Below is a small trained network, with its code and all its weights. Each question gives an input and a target symbol and asks what happens when units are switched off, that is, made to give their printed mean instead of their output.

import numpy as np


def w(rows, s, z=0):
    codes = np.array(rows[::2]) - 128.0
    scale = np.full(codes.shape[1], s)
    scale[-1] = z or s
    return codes * scale


def f(y):
    return y / 2 * (1 + np.tanh(0.7978845608 * (y + 0.044715 * y**3)))


def softmax(a):
    e = np.exp(a - a.max(-1, keepdims=True))
    return e / e.sum(-1, keepdims=True)


def log_softmax(a):
    a = a - a.max(-1, keepdims=True)
    return a - np.log(np.exp(a).sum(-1, keepdims=True))


def net(x, mask):
    ids = ['ΓΛΨβεζημστφω'.index(c) for c in x.split()]
    T = len(ids)
    res = E[ids] + P[:T]
    r = res
    for j in range(3):
        rows = slice(4 * j, 4 * j + 4)
        q, k, v = (r @ M[0][rows].T for M in (Q, K, V))
        z = softmax(np.where(np.tri(T) > 0, q @ k.T / 4**0.5, -1e9)) @ v
        o = O[0][rows]
        res = res + np.where(mask[j], z, o[:, -1]) @ o[:, :-1]
    y = f(res @ A[0][:, :-1].T + A[0][:, -1])
    res = res + np.where(mask[3:7], y, B[0][:, -1]) @ B[0][:, :-1]
    return log_softmax(res[-1] @ U[:, :-1].T + U[:, -1])


Q, K, V, O, A, B = {}, {}, {}, {}, {}, {}
E = w([
[178,171,91,214],'Γ',
[79,136,119,254],'Λ',
[92,144,132,183],'Ψ',
[58,159,181,158],'β',
[86,210,158,188],'ε',
[144,131,135,127],'ζ',
[117,125,207,117],'η',
[100,86,128,171],'μ',
[160,154,114,58],'σ',
[84,90,139,224],'τ',
[214,188,206,175],'φ',
[163,125,170,138],'ω',
],0.01)
P = w([
[3,71,29,52],'0',
[189,228,206,177],'1',
[166,193,234,180],'2',
[154,214,200,170],'3',
[149,198,204,177],'4',
[156,197,232,199],'5',
[135,212,190,178],'6',
[141,201,225,203],'7',
[136,208,233,181],'8',
[130,210,198,180],'9',
[120,203,211,202],'10',
[111,199,215,199],'11',
],0.0057)
Q[0] = w([
[207,78,26,70],'H0',
[199,34,45,29],'H0',
[53,241,205,230],'H0',
[169,38,103,38],'H0',
[74,201,122,209],'H1',
[211,124,1,125],'H1',
[127,134,21,157],'H1',
[102,162,213,254],'H1',
[23,142,164,151],'H2',
[205,11,48,25],'H2',
[74,227,152,176],'H2',
[17,243,254,205],'H2',
],0.0064)
K[0] = w([
[154,224,158,232],'H0',
[196,178,239,253],'H0',
[48,69,16,10],'H0',
[178,204,209,213],'H0',
[130,112,91,67],'H1',
[241,232,134,230],'H1',
[231,218,136,190],'H1',
[19,93,49,134],'H1',
[42,74,97,98],'H2',
[254,230,191,225],'H2',
[50,32,84,71],'H2',
[14,24,4,165],'H2',
],0.0061)
V[0] = w([
[185,17,186,52],'H0',
[101,89,170,46],'H0',
[188,31,195,71],'H0',
[127,255,51,168],'H0',
[64,77,118,134],'H1',
[232,206,56,164],'H1',
[216,98,104,230],'H1',
[81,240,83,146],'H1',
[219,218,30,137],'H2',
[38,46,72,204],'H2',
[144,209,217,63],'H2',
[199,44,25,207],'H2',
],0.0077)
O[0] = w([
[203,117,64,250,4],'H0',
[120,203,84,205,142],'H0',
[209,102,63,225,1],'H0',
[35,88,238,22,187],'H0',
[145,179,34,68,160],'H1',
[98,29,254,120,70],'H1',
[204,38,187,155,62],'H1',
[72,162,209,45,241],'H1',
[29,29,210,108,56],'H2',
[222,113,78,41,243],'H2',
[16,203,142,203,106],'H2',
[214,25,152,117,37],'H2',
],0.0071,0.0045)
A[0] = w([
[206,104,131,40,98],'N0',
[160,32,110,185,57],'N1',
[166,162,95,214,2],'N2',
[123,87,238,2,150],'N3',
],0.006,0.0039)
B[0] = w([
[159,31,32,142,135],'N0',
[146,255,119,44,122],'N1',
[34,69,24,175,140],'N2',
[65,16,95,191,251],'N3',
],0.0052,0.012)
U = w([
[116,133,234,191,253],'Γ',
[98,118,139,207,36],'Λ',
[134,130,129,200,92],'Ψ',
[100,174,64,215,83],'β',
[127,239,132,79,95],'ε',
[202,109,93,85,104],'ζ',
[134,133,134,83,72],'η',
[121,42,72,70,100],'μ',
[30,144,174,58,135],'σ',
[199,110,86,139,171],'τ',
[165,135,161,166,100],'φ',
[95,2,180,167,13],'ω',
],0.0064,0.004)

Each question gives the input, a string of symbols that net reads in full, and the target symbol t.
The units are the heads (4 rows each of Q, K, V and O) and the neurons (one row each of A and B). Each row of codes is followed by its name. A weight is (code - 128) times the scale printed after its matrix; where a second scale follows, it is the last column's (O, A, B and U).
mask holds one flag per unit, heads first, then neurons. A switched-off unit (its flag False) gives its mean, the last column of its rows in O or B, instead of its output. The means were averaged over made-up inputs and are rounded, as every weight is.
A unit's drop is (log p(t) with every unit on - log p(t) with that unit switched off) / (log p(t) with every unit on - log p(t) with every unit switched off).
The circuit of an input: a set's keep is (log p(t) with only the set's units on - log p(t) with every unit switched off) / (log p(t) with every unit on - log p(t) with every unit switched off). Starting from all 7 units, units are removed one at a time, each time the one whose removal leaves the highest keep (on an exact tie, the one counted first), for as long as the keep stays at least 0.8.
circuit, biggest first: the units of the circuit, biggest drop first
unit that matters most: the unit with the biggest drop
top k neurons: the k neurons with the biggest drops, biggest first
heads that matter: for each layer, one digit per head in row order, 1 if its drop is at least 0.15 and else 0, layers parted by /
drop when u is switched off: that unit's drop, to one decimal
input φ ε ε ω Ψ, target Γ: unit that matters most => H1
input β Λ ε ε, target ε: circuit, biggest first => N3, H1, H2
input β ε Γ, target ε: heads that matter => 001
input η Γ μ, target β: circuit, biggest first => H0, H1
input Λ ε ζ Λ ε β ε β, target μ: circuit, biggest first => H2, N0, H0
input Γ ε η β Λ Ψ μ η τ β η, target ω: heads that matter => 111
input ε ε Γ Γ, target σ: heads that matter => 100
input β Ψ Γ η Ψ ε ε Λ, target ε: heads that matter => 001
input β ε ε Ψ ε μ, target ε: circuit, biggest first => N3, H2, H1
input φ β Ψ ε η τ Γ, target Γ: circuit, biggest first => H1, H2
input μ β ε Γ, target τ: circuit, biggest first => H2, H0
input η ε ε Γ ε β ω β Λ τ, target β: circuit, biggest first => H0, H2
input ε μ Λ, target σ: heads that matter => 100
input Γ β η, target ω: circuit, biggest first => H2, N3, H1
input Γ η ω ζ Ψ τ β τ Γ ε μ Ψ, target ω: circuit, biggest first => H2, H1, H0, N3
input η Γ ζ ε μ τ β ε, target β: heads that matter => 100
input τ η μ ε ζ η, target ζ: heads that matter => 001
input Λ β β ω β ω τ, target μ: circuit, biggest first => H2, H0, N0
input η ε β, target β: top neuron => N2
input Λ τ β η, target μ: circuit, biggest first => H2, N0, N3
input η ε η β ζ τ Γ, target β: heads that matter => 101
input Γ Γ η η τ, target ω: top neuron => N3
input β β ω η η η ε η Γ β ω, target ε: drop when H1 is switched off => 0.1
input β φ ε Λ ε β, target ε: drop when N3 is switched off => 0.2
input φ ε ε, target Γ: drop when H1 is switched off => 0.5
input Λ Γ β τ Λ β ε η ε, target μ: drop when H0 is switched off => 0.2
